In the rows, zero is written as 128.
Each row is followed by its class.
[124 146 151 131 130 132 128 123 158 134  98 155 155 114 174 103 126 117
 112 110 148 148 110 137 115 142 123 122 119 104 116 128 132 122 116 132
 124 125 114 107 130 130 130 119 130 134 109 132 143 122 121 124 118 137
 159 127 144 145 120 101 116 121 119 148 149 137  98]
J434
[119 124 138 131 141 123 149 137 125 124 120 126 119 117 129 121 126 140
 116 118 121 129 131 123 141 155 120 116 126 107 142 126 137 133 124 136
 121 143 146 129 116 121 120 139 126 127 144 123 113 127 131 128 133 107
 114 138 153 128 140 140 141 113 149 142 141 114 153]
J50
[113 143 148 129 151 124 151 132 153 121 103 142 137 116 152 113 126 126
 105 104 127 136 119 130 145 163 109 114 119 101 138 118 142 123 119 137
 119 137 135 132 110 124 143 133 119 118 128 123 120 121 139 124 116 125
 132 137 150 132 135 113 130  99 149 150 141 120 140]
J50
[128 118 138 133 148 130 146 136 155 139 131 155 117 111 110  83 120 130
 101 110 132 117 131 124 140 153 116 130 124 105 133 118 135 117 127 131
 114 133 131 119 115 128 124 137 133 139 139 109  90 127 121 139 134 122
 141 136 142 137 130 114 133 108 148 145 125 144 152]
J50
[119 120 141 126 131 123 137 124 127 126 123 134 113 109 127 124 128 135
 124 138 124 126 130 121 135 147 119 131 130 110 140 119 153 137 119 133
 122 139 138 130 116 120 129 135 129 128 145 118 137 124 128 124 132 115
 124 137 140 129 132 125 139 114 141 134 133 117 140]
J50
[139 142 122 131 120 134 120 119 133 137 118 146 154 126 145 114 129 123
 127 125 148 139 114 129 110 127 127 136 122 126 124 125 123 129 128 125
 128 120 107 105 143 134 128 112 133 130 117 136 143 129 119 125 131 135
 149 125 125 132 109 114 115 122 103 136 140 142  85]
J54
[125 143 136 126 117 137 124 124 142 132 114 150 152 123 154 103 120 130
 122 115 152 136 113 128 116 135 123 135 112 117 133 130 128 127 120 130
 120 133 115 106 137 128 122 119 131 142 119 135 132 131 127 112 131 132
 146 121 140 127 111 109 115 113 114 125 137 143  94]
J434
[121 115 134 134 133 118 133 140 146 138 120 142 116 113 122 123 125 126
 127 122 136 125 126 126 138 151 118 130 133 112 125 125 135 127 123 135
 119 129 136 133 130 123 129 135 132 135 142 108 105 124 135 134 133 126
 141 149 129 143 134 121 135 114 153 137 121 125 150]
J50
[126 141 124 117 118 137 105 118 106 131 123 144 143 133 124 101 123 125
 121 121 145 124 111 137 109 114 135 148 115 135 125 115 127 128 122 138
 121 130 111 111 143 120 131 122 145 141 121 134 132 125 114 131 126 136
 120 130 142 111 108 111 122 115  96 130 127 155  98]
J54
[120 131 141 145 144 119 155 140 139 120 109 132 123 113 161 118 121 124
 114 115 109 119 122 126 150 161 123 114 134 105 139 123 139 124 127 144
 116 132 147 136 111 110 134 143 122 125 142 109 118 125 135 124 108 116
 130 139 145 140 149 116 147 115 153 146 137 116 147]
J50
[120 130 138 127 134 120 148 137 117 122 119 121 119 124 136 127 121 127
 111 117 115 127 131 134 138 148 121 118 126 107 142 113 136 127 118 140
 124 131 152 130 118 119 133 147 119 123 151 126 115 112 140 129  82 115
 103 153 149 125 147 123 138 116 141 138 152 149 152]
J50
[127 141 142 125 134 133 134 127 154 123 113 144 143 111 148 106 125 121
 106 112 146 135 117 130 122 141 126 127 114 112 122 120 124 111 121 129
 121 130 124 120 129 132 162 116 124 131 119 129 127 123 122 128 126 135
 145 134 144 145 120 105 120 121 122 151 136 141 108]
J434
[132 136 124 127 123 132  98 120 123 142 128 147 132 132 113 102 118 118
 121 128 147 120 114 137 119 112 135 160 124 139 121 122 121 129 131 129
 139 113 112 114 144 123 122 112 140 137 121 129 126 124 113 134 127 133
 140 141 126 115 113 109 107 127 103 127 125 159  93]
J54
[123 139 150 128 140 133 131 125 152 138 117 160 143 115 142  96 130 127
 115 113 152 124 112 126 122 142 118 130 113 105 123 114 130 120 122 132
 114 131 110 113 125 116 127 130 132 134 122 110 119 123 116 126 128 132
 147 134 141 141 115  95 122 106 124 143 129 136 113]
J434
[114 128 142 142 137 128 160 132 141 116 116 122 133 109 150 133 132 133
 115 117 117 131 137 125 127 162 103 107 125 106 137 126 141 132 113 137
 121 152 145 134 104 125 134 133 113 116 140 126 134 125 141 128 119 107
 117 136 151 140 147 130 145 117 152 139 142 103 147]
J50
[125 125 130 132 123 128 117 128 126 133 132 137 125 128 111 115 123 140
 123 127 130 129 127 127 130 127 124 128 134 126 128 126 128 128 132 134
 121 124 134 123 133 124 125 132 139 140 130 121 110 128 120 142 128 125
 134 131 130 129 120 115 112 117 126 133 120 129 130]
J54
[122 137 135 124 117 124 107 115 109 148 126 145 141 131 130  86 132 141
 121 134 152 124 111 134 108 118 125 149 115 128 128 122 118 134 119 131
 128 129 109  99 141 114 121 124 149 171 130 133 128 129 106 128 142 124
 143 124 134 114  99 102 106 110  92 126 128 152  95]
J54
[126 134 125 138 131 131 105 118 116 146 125 162 127 129 105  87 120 129
 116 120 147 127 117 131 117 132 126 153 121 133 125 117 123 127 124 141
 122 115 109 112 138 128 116 128 145 150 114 117 109 127 111 141 135 132
 141 121 128 119 118 100 121 120 115 134 133 157 110]
J54
[119 134 168 136 149 122 152 138 160 125 115 143 127 112 145 121 123 122
  99 109 120 129 131 130 148 158 123 120 122 109 139 112 138 118 128 136
 113 130 150 126 109 124 133 143 118 126 144 115 101 123 128 133 123 123
 124 140 149 136 141 110 143 112 153 153 136 115 160]
J50
[130 149 136 117 131 127 125 127 127 133 100 144 142 127 160 108 121 117
 121 117 136 139 109 132 128 147 125 132 119 122 124 119 126 130 120 137
 130 116 119 123 133 128 129 125 129 121 117 132 137 123 125 128 123 140
 139 137 128 133 130 111 125 130 125 138 139 136 111]
J434
[114 147 140 128 126 134 134 122 131 121  95 148 154 122 185 108 125 127
 118 115 140 142 110 123 116 156 124 126  95 106 130 124 133 135 109 130
 124 134 117 120 131 133 134 120 129 121 121 131 151 127 125 121 127 126
 142 137 144 145 113 107 123 120 120 146 143 130  96]
J434
[130 135 135 127 128 137 113 113 123 144 125 160 142 130 124 101 123 129
 118 124 144 129 119 130 111 116 130 142 124 141 122 124 121 128 121 118
 130 123 112 111 142 127 127 122 146 135 118 134 127 128 121 129 135 135
 143 126 129 123 110 115 114 120 109 130 133 133 104]
J54
[125 153 139 134 126 133 135 116 138 124  92 147 161 116 185 105 129 116
 114 107 145 141 104 138 114 113 130 125  93 100 117 121 129 128 119 131
 119 126 119 110 131 129 135 115 129 125 116 136 154 124 122 121 116 127
 133 121 151 140 115 101 112 122 109 145 145 147  90]
J434
[122 138 132 130 136 129 141 126 137 130 112 129 136 118 138 121 125 124
 116  90 142 130 122 131 125 142 117 128 119 120 126 116 133 124 122 135
 123 124 132 123 128 128 135 123 114 125 129 127 124 151 126 127 114 129
 121 130 143 134 127 115 124 123 124 140 134 135 119]
J50
[126 141 135 130 137 133 123 121 154 143 117 163 145 128 119 100 126 112
 108 118 148 132 115 138 127 127 132 137 121 130 115 111 122 114 127 126
 124  62 120 134 142 132 133 117 133 140 111 125 121 126 109 137 126 142
 156 122 133 134 113 105 114 130 115 136 125 155 107]
J434
[124 121 141 138 145 136 146 123 142 119 107 143 137 118 107 111 109 106
  90 101 139 129 115 145 134 143 140 146 109 124 133  91 133 107 144 143
 111 104 139 108 122 114 150 130 116 127 124 125 102 114 115 142 106 130
 106 134 161 132 132  95 116 126 107 164 139 146 137]
J434
[140 142 128 129 126 138 104 120 132 153 124 156 136 125 115  87 124 124
 119 127 147 129 121 128 104 117 131 161 126 133 120 122 120 124 130 131
 129 119 106 110 117 125 128 121 148 144 112 120 121 128 115 134 135 131
 144 126 130 120 104 100 115 125 108 132 126 154 112]
J54
[131 130 124 128 119 127 113 127 109 133 120 130 136 128 137 103 130 141
 120 122 134 124 116 118 121 125 127 140 126 127 133 130 124 135 121 136
 125 126 119 116 141 122 131 124 131 133 129 130 135 127 121 125 125 124
 131 130 135 122 115 119 115 119 101 130 134 140 121]
J54
[127 142 137 128 138 124 135 131 139 136 123 128 121 114 153 110 130 136
 118 108 129 130 117 121 134 153 118 119 125 112 134 129 128 131 138 135
 119 135 135 127 125 124 123 134 128 133 139 116 119 124 127 130 131 124
 145 141 138 136 132 123 140 118 151 138 139 114 151]
J50
[129 135 138 131 150 122 128 131 156 126 107 144 118 121 133 111 120 114
 116 114 128 128 118 131 134 151 133 125 133 121 124 114 135 105 132 136
 115 114 150 137 122 121 128 140 127 127 131 109 106 126 129 136 125 136
 133 136 138 134 140 119 138 125 141 147 128 128 142]
J50
[130 155 121 123 119 127 101 118 163 134 117 146 151 136 121  95 120 120
 115 121 143 126  95 133 117 115 147 155 119 141 121 114 120 127 137 127
 134 111 114 115 144 118 126 125 140 137 124 140 129 135 115 133 122 131
 119 126 124 117 111 104 106 127  93 128 135 156 102]
J54
[120 153 137 129 129 137 140 115 149 130 108 149 155 123 149 103 121 118
 106 110 143 135 112 138 124 139 131 130 103 112 127 125 131 122 116 127
 121 125 126 111 132 124 143 117 126 147 126 128 126 119 117 131 121 130
 126 125 151 128 121 100 115 111 101 146 141 142  90]
J434
[131 134 116 120 121 131 102 117 102 141 131 137 131 137 114 111 122 132
 122 126 140 121 119 131 118 107 116 139 128 142 128 117 125 129 126 129
 134 119 107 101 145 119 130 124 147 141 124 128 125 125 120 133 130 136
 128 123 128 112 112 115 108 121 104 121 130 157 108]
J54
[122 139 141 127 132 118 144 135 130 119 109 130 133 116 160 120 127 136
 112 115 122 130 122 124 134 155 126 117 120 106 139 116 144 144 117 142
 119 131 139 127 118 125 129 134 124 123 144 129 125 128 130 118 118 118
 112 141 147 133 139 125 139 118 139 147 143 109 104]
J50
[115 129 147 137 137 139 143 128 146 130 121 153 137 114 137 104 128 142
 114 117 129 133 121 122 125 148 111 120 119 100 137 128 134 125 117 139
 123 148 132 121 111 135 126 136 134 135 138 117 110 120 118 128 148 117
 144 141 149 133 122 111 127  99 133 147 139 119 136]
J50
[122 138 133 124 137 127 132 129 144 132 105 145 129 110 161 106 125 135
 117 128 126 128 116 127 133 161 116 121 124 111 139 127 140 133 107 140
 118 136 129 127 121 119 131 136 130 130 132 120 128 128 131 127 124 123
 138 141 146 143 132 120 144 112 146 145 138 122 128]
J50
